Each row, then one of two labels for whether it has a hidden trait; a new part has new ones
[-14 -10 -1 -38 -4 -15 2 -6 11 0 36 5 7 3 -18 8 18 -10 33 18 -32 18 -18 20 -14]	mr
[52 18 3 127 -10 -8 -32 -14 56 -14 7 -3 28 -11 24 1 25 11 -54 66 -29 27 -18 -1 -4]	Rt
[17 -3 11 -19 -15 -4 -10 10 55 -8 -4 0 -15 4 21 -11 -3 -6 -4 15 -8 22 9 1 -3]	mr
[-127 7 19 28 -5 -13 -55 -1 37 -2 -31 7 -1 27 38 -15 14 22 -1 64 -15 10 -22 -20 26]	Rt
[7 -1 9 -20 -9 -5 -4 5 33 -6 0 1 -12 1 10 -6 -1 -1 3 12 -8 23 4 1 6]	mr
[-23 1 -34 24 6 -4 -1 -6 -48 4 -12 14 21 8 -16 25 9 9 2 -16 -2 -4 -22 -17 -21]	mr
[-51 -13 -21 -7 -9 -5 -1 6 -1 -4 83 42 -2 10 -10 39 37 -14 -19 29 19 -13 -51 2 -42]	Rt
[37 6 -9 -2 14 -5 -19 6 -7 2 -55 -40 16 13 1 -2 -6 1 35 -51 -4 -1 -5 -20 -4]	Rt
[22 4 23 -56 8 -1 6 8 11 -11 66 44 -2 -3 12 11 14 -1 3 3 3 -9 -24 0 -4]	Rt
[6 1 16 28 19 2 -8 -6 -1 0 34 -43 29 1 -9 -5 18 -9 23 5 -5 -36 -20 20 -1]	mr
[127 -7 -2 125 24 -6 12 3 -14 18 73 -62 -3 3 -55 28 -8 -26 13 -112 24 -50 -14 28 -64]	Rt
[99 19 -8 95 27 -10 -40 -1 11 0 -74 -54 43 13 7 0 6 12 17 -30 -47 -20 1 -14 -18]	Rt
[-67 9 6 -43 27 7 -2 14 -12 -11 57 5 24 25 27 7 15 50 17 2 -13 4 -4 -15 41]	Rt
[-44 -18 -38 -43 0 -3 3 8 -41 15 -24 -23 -9 18 -32 17 -3 -19 29 -43 19 -22 -9 -4 -33]	Rt
[1 0 -22 -49 -14 2 1 3 2 -7 -20 29 30 -1 -3 14 10 0 8 9 -5 2 -8 -9 -9]	Rt
[-102 0 50 -67 -53 -10 -23 1 69 3 -19 75 12 15 -4 -10 -17 -2 37 51 7 -29 9 18 31]	Rt
[-59 -4 -7 22 29 1 2 -4 -38 9 -11 -31 -49 1 6 -6 3 -6 -22 27 -23 -10 18 -2 -9]	Rt
[11 1 9 -21 20 2 11 3 -16 3 27 16 7 6 -3 7 4 10 7 -4 -21 -36 12 12 -5]	Rt
[-40 -2 -9 -10 6 0 -5 -3 -18 1 -19 0 -3 1 12 -9 7 6 -14 23 -10 9 -2 -7 3]	Rt
[-59 -2 -17 -11 -5 1 -10 6 -5 -2 -17 -18 3 13 4 2 0 9 16 -12 19 27 -12 -21 15]	Rt
[-22 -1 -1 -8 7 3 8 2 -11 1 26 13 3 5 -1 6 5 9 -2 8 -8 -16 5 7 0]	Rt
[5 21 -13 55 -8 -9 -49 14 61 -27 -24 -6 25 19 53 8 17 36 -14 11 1 78 -36 -53 24]	mr
[-33 0 -20 -27 -22 -4 -4 -2 11 -9 -4 28 12 2 17 0 -4 14 -7 10 -8 47 -9 -20 -2]	mr
[3 -4 -44 1 0 -4 15 2 -64 17 -56 46 -26 5 -29 36 -9 2 -20 -30 9 -7 12 -22 -30]	mr
[-36 -8 -1 -70 -1 4 15 9 -14 -1 42 25 -11 4 -4 9 4 -6 11 -9 18 -8 -12 -1 -2]	Rt
[19 -6 1 -29 -5 -5 4 3 1 1 24 22 -11 -4 -10 12 7 -24 1 -9 13 -14 -22 2 -30]	Rt
[67 2 -42 -46 -20 1 16 10 6 -11 -4 27 51 2 -38 58 11 -19 30 -24 -6 -28 -5 -6 -43]	Rt
[-69 7 -5 -21 -13 -5 -14 5 27 -7 -20 20 5 16 -1 25 8 -2 19 43 -20 -17 5 -12 -3]	Rt
[8 -19 2 57 29 -6 9 -6 -49 33 17 -41 -58 6 -32 -8 -8 -26 -12 -27 -2 -62 11 33 -49]	Rt
[-4 3 7 16 -2 1 0 -2 9 -4 14 6 3 -3 8 -2 4 7 -11 19 -4 6 2 2 8]	Rt
[56 7 0 5 22 -4 -13 5 -9 3 -38 -25 18 9 0 1 0 4 28 -40 -21 -26 1 -6 -14]	Rt
[41 -8 -18 -10 -9 -16 -12 15 28 5 -32 7 -34 14 -11 20 9 -13 -1 -6 -11 10 6 0 -36]	mr
[-2 -5 14 21 -9 -9 -17 0 16 9 7 10 11 12 -11 -3 -1 -3 14 -15 10 -25 -15 13 -11]	Rt
[24 5 -3 21 7 -5 -11 5 11 0 -26 -7 -10 8 2 11 8 2 -3 -7 2 4 -3 -10 -4]	mr
[87 24 29 62 20 -2 -17 -6 28 -9 -31 -13 29 -7 28 -18 -4 24 -3 4 -42 4 19 -2 23]	Rt
[-4 0 -13 35 -6 13 -11 3 5 -2 -14 -10 16 4 21 -6 -14 0 -27 -11 15 -27 -5 -16 -26]	mr
[6 4 -10 71 35 -1 0 1 -20 4 13 -56 -31 7 1 13 7 -4 -16 -2 -14 -10 1 -9 -17]	Rt
[-55 -5 21 22 2 -5 -18 -6 0 10 -8 -3 -21 6 14 -30 -3 7 -10 19 2 -1 -4 7 12]	Rt
[8 -4 -20 -10 8 -15 3 -1 -28 9 -5 12 -10 7 -35 29 19 -6 20 -8 -15 1 -9 6 -18]	mr
[19 -1 16 -63 -5 2 11 3 -3 -1 -9 6 -15 -8 1 -11 -15 -9 20 -28 15 4 3 -3 7]	Rt
[-36 -8 -27 50 -18 -4 -9 -4 4 2 11 -4 0 3 -12 15 16 -10 -26 26 10 6 -20 2 -24]	Rt
[8 3 15 -43 3 0 1 7 7 -10 36 24 -1 0 12 6 8 0 9 -3 8 4 -21 -8 1]	Rt
[15 6 15 -31 13 -1 -2 7 4 -9 39 30 9 4 16 10 12 7 10 -7 -3 -6 -20 -8 -1]	Rt
[17 7 -11 85 10 -3 -15 -6 5 2 -2 -13 24 8 1 8 15 16 -22 28 -37 -17 4 8 -13]	Rt
[-6 -7 -18 4 14 -9 1 -8 -39 9 20 -6 17 7 -37 24 23 -11 27 -7 -18 -27 -23 15 -30]	mr
[-38 5 -32 -1 -17 7 7 -3 -30 -3 -32 47 4 -2 17 7 -22 25 -34 -12 17 31 5 -39 3]	mr
[-15 -13 -33 -4 -3 -7 -4 -4 -26 9 10 5 19 11 -25 19 10 -14 10 -10 -16 -29 -18 6 -56]	mr
[25 -9 6 -10 -12 -5 -11 9 54 -2 9 -14 -10 7 5 -7 3 -22 5 8 -13 -8 2 12 -33]	mr
[43 8 -10 37 26 -6 -2 8 -30 10 -39 -4 -25 6 -22 25 13 2 -2 -23 12 -12 5 -8 4]	mr
[-6 -2 -28 -71 -29 -2 -6 5 10 -8 -32 52 51 5 -13 25 14 -5 22 14 -7 -16 -14 -6 -22]	Rt
[59 -2 18 -20 8 -8 8 13 19 9 -22 -3 -55 -2 -16 2 3 -18 6 -1 0 -11 30 18 5]	mr
[-13 -4 18 -5 -7 10 1 -4 20 -4 27 -17 15 -5 14 -25 -9 -7 1 12 1 -18 0 13 1]	mr
[26 -4 6 21 -28 -4 1 -8 34 -5 11 23 -21 -23 -2 -1 1 -30 -29 26 24 23 -20 4 -16]	Rt
[-34 -1 -16 -1 -3 -1 -9 4 -4 0 -30 -25 4 10 1 -3 -4 7 13 -16 14 21 -5 -17 13]	Rt
[-10 0 -27 10 -3 6 9 -1 -39 7 -35 28 -5 0 -4 13 -15 9 -22 -20 14 -3 5 -21 -8]	mr
[45 -5 9 17 20 -12 -15 6 14 6 19 -42 -2 11 -24 12 29 -23 31 0 -18 -37 -13 28 -22]	mr
[-85 2 -35 -25 -2 -4 -17 4 -7 -4 -50 16 6 17 2 32 24 -6 4 54 -36 -19 -2 -20 -24]	Rt
[43 3 -7 39 2 -6 -18 -3 8 1 -51 -31 10 -1 -1 -5 -4 -7 10 -19 -4 9 -5 -11 -9]	Rt
[-68 -9 3 38 29 -3 -5 -6 -36 18 -10 -36 -58 8 4 -16 -1 -7 -22 23 -20 -21 13 7 -12]	Rt
[-73 -13 -38 -7 2 1 -4 7 -33 9 -16 -24 3 22 -20 14 4 2 15 -16 12 -10 -6 -8 -13]	Rt
[100 -13 16 87 12 -7 -1 -4 -12 19 45 -26 -1 -2 -23 -20 -11 -8 0 -76 33 -23 -21 30 -26]	Rt
[-13 -13 -27 -2 -9 -19 -26 -1 23 -4 35 -11 35 20 -12 19 31 -15 31 10 -39 4 -42 8 -57]	mr
[-25 -5 17 -71 -2 9 28 1 -13 3 12 17 -25 -9 -1 -15 -21 0 7 -4 10 -1 27 10 27]	Rt
[-76 -18 -23 -26 -30 6 15 -5 -21 13 -54 -31 -32 -6 -22 -19 -29 -17 4 -6 42 32 24 -1 18]	Rt
[-36 4 19 68 5 -12 -37 1 27 3 9 -17 -1 21 9 -3 7 9 5 6 0 -5 -22 -5 1]	Rt
[30 -1 -12 55 41 6 13 -4 -44 5 16 -60 -39 -8 5 -7 2 -2 -28 -20 -6 14 9 -3 -12]	Rt
[13 -21 -26 -66 -8 1 30 -1 -42 21 -13 26 -12 -3 -55 26 -6 -40 13 -13 -10 -75 24 33 -63]	Rt
[13 -7 -15 -51 9 -3 -1 10 -25 9 -34 -23 -5 12 -17 6 -7 -15 40 -59 10 -18 -8 -13 -23]	Rt
[19 -7 3 11 -11 -8 -21 0 8 5 0 13 28 9 -5 -8 7 3 8 -19 15 -10 -31 7 -13]	Rt
[33 -7 -5 8 0 -1 3 -1 -12 7 8 -1 2 1 -16 1 -1 -9 3 -24 6 -18 -6 11 -22]	Rt
[22 -4 -31 28 13 -9 -8 5 -30 12 -27 -3 -3 13 -28 32 14 -10 2 -23 -4 -28 -10 -5 -42]	mr
[1 4 -41 35 2 -9 -17 3 -25 1 -28 14 16 17 -5 32 14 13 -8 -18 -2 12 -25 -32 -26]	mr
[18 -7 -18 -2 3 -1 -1 0 -20 5 -4 -1 6 2 -13 8 7 -8 1 -16 -3 -19 -9 4 -29]	Rt
[-1 4 11 6 4 0 2 1 12 -8 55 34 7 -2 11 11 16 8 -18 29 -8 -7 -13 7 -1]	Rt
[-14 -5 -37 -73 -16 1 13 6 -10 -1 -25 38 16 4 -36 46 9 -24 20 17 -22 -45 12 1 -43]	Rt
[44 -14 -13 18 5 -4 11 -5 -27 20 -3 6 -3 -2 -38 16 1 -32 -3 -8 -19 -62 9 29 -61]	Rt
[-75 5 7 14 12 -1 -6 0 5 0 -10 -16 -34 9 13 5 1 1 -5 41 -25 2 17 -9 10]	Rt
[-10 2 -14 -5 10 3 7 0 -16 -3 -9 -11 -8 -2 6 6 6 0 -10 11 -11 9 5 -10 -2]	Rt
[22 -12 -23 -18 -21 -8 -10 3 -2 5 -31 -15 -18 -1 -21 10 0 -40 15 -33 37 9 -34 -15 -40]	Rt
[31 3 6 40 -12 -6 -11 -4 37 -9 34 26 0 -11 7 10 19 -14 -30 28 7 11 -33 -1 -21]	Rt
[-37 -30 -48 -28 -1 -5 13 4 -56 26 18 7 -19 19 -61 39 14 -42 8 -23 10 -76 -16 22 -87]	Rt
[-7 1 -38 127 -32 -10 -37 -17 40 -3 -45 -37 15 -5 -5 7 18 -8 -53 53 3 42 -24 -7 -22]	Rt
[-17 8 1 37 7 7 -12 -6 -7 -7 13 -21 36 2 15 -5 7 13 -2 -1 7 -4 -22 -12 10]	mr
[6 0 9 -26 -29 -6 -10 3 30 2 -1 38 30 8 -18 7 -3 -7 25 -7 9 -24 -10 12 -9]	Rt
[-24 -5 4 1 -19 1 7 -3 18 -6 41 31 -14 -11 3 0 8 -10 -24 34 18 18 -16 5 -2]	Rt
[-18 -2 4 -10 -19 3 -6 -1 32 -9 18 -1 15 -1 22 -16 -7 0 -4 10 -7 16 -4 1 -4]	mr
[-56 -7 -2 -8 -16 2 11 -1 8 -5 63 37 -11 -5 1 11 14 -1 -28 42 17 10 -16 8 -1]	Rt
[-38 -3 -20 10 7 -1 -10 6 -12 1 8 -12 13 19 -2 14 13 13 5 -2 -1 -4 -12 -7 -7]	Rt
[3 5 -15 -6 -2 -6 -1 5 -6 -1 -28 25 -15 3 4 12 -3 13 -12 -2 3 33 4 -21 9]	mr
[20 6 -17 53 28 -2 -16 1 -22 9 -35 -37 32 20 -5 6 4 22 12 -11 -42 -34 19 3 -10]	Rt
